The rows lie along a hidden order. The number after each row says roughly how far along it the row is, from 0 to 9. A new part has a new order.
[ -8   3  -3   1  -3  23   4   3 -10 -15   1  -4   0  -4   9 -11  -1]  9
[ -7   4  -4  -2   0  41   0   1   1 -18  -3 -15   0  -5  13 -13  -3]  9
[ -2  -1   3   1  -8 -10   7   1  -9  -5   4   9   3  -2   0  -5   0]  5
[ 20   0   3 -17  -4   5  -2  -9  -2   5   4  -4   2  -1   0  -5  -2]  0
[-15  -1   5   0   5 -45  -4 -10 -28  -6   3  15  -4  -1   3  12   2]  4
[-10  -2   4   2   2 -23  -6 -12  -2  -6  -2   4   3  -4  11   9  -2]  7
[ -4  -2   5   1   0 -20  -3 -12   4  -3  -1   2   4  -3  10   8  -3]  6
[ -3   0   1  -1   2   3  -7 -12   5  -6  -2  -6   2  -4  12   3  -4]  7
[  2   1   2  -5  -5  -9   7   2 -27  -1   6  11  -1  -1  -3  -7   1]  2
[ -9  -2   4   3   2 -17  -6 -12   2  -6  -1   3   3  -4   8  10  -2]  7
[  1   1   3  -7  -1 -24   3  -8 -30  -3   6  13  -4  -1  -3  -1   3]  1
[-18   0   1   4   2   4   1  -3 -23 -15   1   7  -2  -3   7   0   1]  8
[ -4   0   2  -3   2   5  -7 -11   8  -7  -2  -6   2  -5  12   3  -3]  7

Next part:
[  8 -11  -8  -2 -16  16  13   5   6  19 -14 -18 -16 -10 -10 -21   1   4
  20]  0
[  7  15  -7   0  -3   5   1  13   8  -6  -4  10 -38  -1 -13   8 -10   6
  11]  6
[ 14  29 -29   6   1   6 -21  29   6 -14   4  11  -7  -5   1  21   2  -5
 -12]  7
[  8  25  -7  -1  -3  -5 -16  11   5 -20  -1  21 -35   6  -6  13 -13   1
   0]  7
[-13  11  -8  10   7 -15  -2 -37  10 -18  -2   9   7  24 -19 -10 -29   2
 -20]  7
[ -5  11  11   4   8 -14 -11  10  -2 -18  12  12   9   4   5  24  -1  -1
  -5]  9
[ 14  31 -32   1  -6  13 -20  42   5  -8   1  10 -23 -11   6  18   6  -6
  -1]  5
[ -7  12  16   8   2 -13  -7   0   6 -20   7  16  -3   1  -8   4 -19   1
   1]  8
[ 11  -2   6  -3 -13   6 -10  17 -13   8   3   0   1  -5   0  11  19  -6
   4]  5
[ -9 -25  22  -2  -1  -6  30 -26   6   5   1 -16  29   4 -13 -22 -11   4
   3]  3
[ 17   6 -14  -6 -12  17   1  14   5   8  -9  -5 -17  -7  -1  -3  -3  -3
   4]  3
[  6   1  45  -4 -18 -12   4 -14   5  -7  -1  16 -37  -2 -38  -3 -35   6
  19]  6

Part 3:
[ -3 -19   2   5  -4  -7  -6   8   9 -42  28  15   7 -14  -5  19  20   6
   1  -9  -9   5   2 -12  -7  43   6 -13  -2   4  -2]  9
[ -6  -3   1  -5  -4 -11   0   3 -10 -45  24  11  24 -14   9  13  16   1
   5  -9  -8   1  -4  -6  -7  25   3  -4   5   3  -8]  3
[ -2  -5   6  -3 -11  -6   9  17  -2 -40  17  11  21 -18  19  14  20   2
   0 -16  -3   5   6   4 -11  29  -4 -11   3   3  -9]  1
[ -7 -25   0   9  -9   0 -25   9  18 -40  20  21  -6 -24 -31  31   3  -2
  -1  -1 -11  -4  -3 -29   0  22  13   0   8   3   5]  8
[ -6 -12   2   7  -2  -9   4  19   0 -33  19  11  26 -13  19  14  16   6
   0 -11  -6   4   1   4 -15  31   0  -9   1   4  -1]  5
[ -5  -3   4   6   0  -8  12  23  -7 -28  14  12  34 -12  29  11  15   1
   1 -15  -5   5   3  11 -14  32  -3 -11   0   4  -4]  4
[ -4  17   5  -9 -10 -14  24  23 -13 -35  28   6  51   5  42  -4  38   9
   7 -19  -1   3 -14  21 -20  17 -10 -26   4   7 -16]  0
[ -6  -4   2   1  -4  -9   7  19 -12 -38  25  10  20  -5  17   9  33  10
   5  -6 -10   3   1   2 -12  24   0  -2   5   4 -13]  6
[ -5  -6   6   5  -7  -2 -11   9  10 -58   7  18   7 -25  -6  27  -1 -11
   0 -11 -10   4   5 -11  -1  30   7   6   3   0  -3]  0

[ -6  -5   2   0  -6  -1  -8   2   0  -4  -3   3 -12   5   3  10  -5  -8
  14  -7  16]  3
[ 28 -15  -6 -11  -2  26  -3 -12  -1  10   0   0   8 -16   0  -6   3  -7
  32  -2   4]  8
[-21   3  -5  -2  -2  -8 -10   6  -8   2  -3   2   4  26   0  11  -5  -8
   0 -17  19]  5
[-15 -12   4  40  15  22 -15  27  26  -6  -2   6   7   5  20 -17  -5  -7
  20 -26  -8]  4
[-29  47  -7 -10 -20 -10  -2  -5 -10   6  -1   5  -3  39 -23  19  -5   3
 -17   4 -11]  4
[-20   4  -7  -5   8  13  -7  -7 -11   2   1  -8   4  12 -11   7  -4  -8
  -5  -6  27]  7
[-38  31   3 -13  -6 -16  -4  -2  -6   2  -2   4   5  43 -16  13   0  -1
 -22  -5  -7]  5
[-40  28   8 -32  27 -26   5 -21 -24  18  -1  -9   9  49 -25  23   5  17
 -54   5  -2]  9
[  6   0  13  -1   3  44  -7  10  26   2   0  10 -13  11  -1 -14   2  -5
  16   4 -25]  2
[-39  -2  -4  -7  20 -23  -4  -2 -25  -5   4  -6  23  31  -7  18  -3  -6
 -30  -4  41]  8
[  9  11  -8  14   1  21  -7  13   3   9  -6   6  11   6   4 -13   0  -6
  14 -20  -9]  5
[  7  -3  -8 -21   1  -5   2  -8 -17  -1  -2  -5  16   1  -4   3   1  -2
  13   2  17]  9
[ -6   9   6 -17   0  -7  -2   6   2   3  -3  10  -5  27  -3   0   3   0
 -13  -3  -9]  4
[-19  13  23 -26  -7 -25   2  -2   1   2  -5   8 -29  50 -15  11   4  -4
 -25   8  -9]  0
[-34  15   6  24   2  34 -13  10  27  -1   4   4   4  20  -6   9  -6  -7
   3  -8  -7]  4
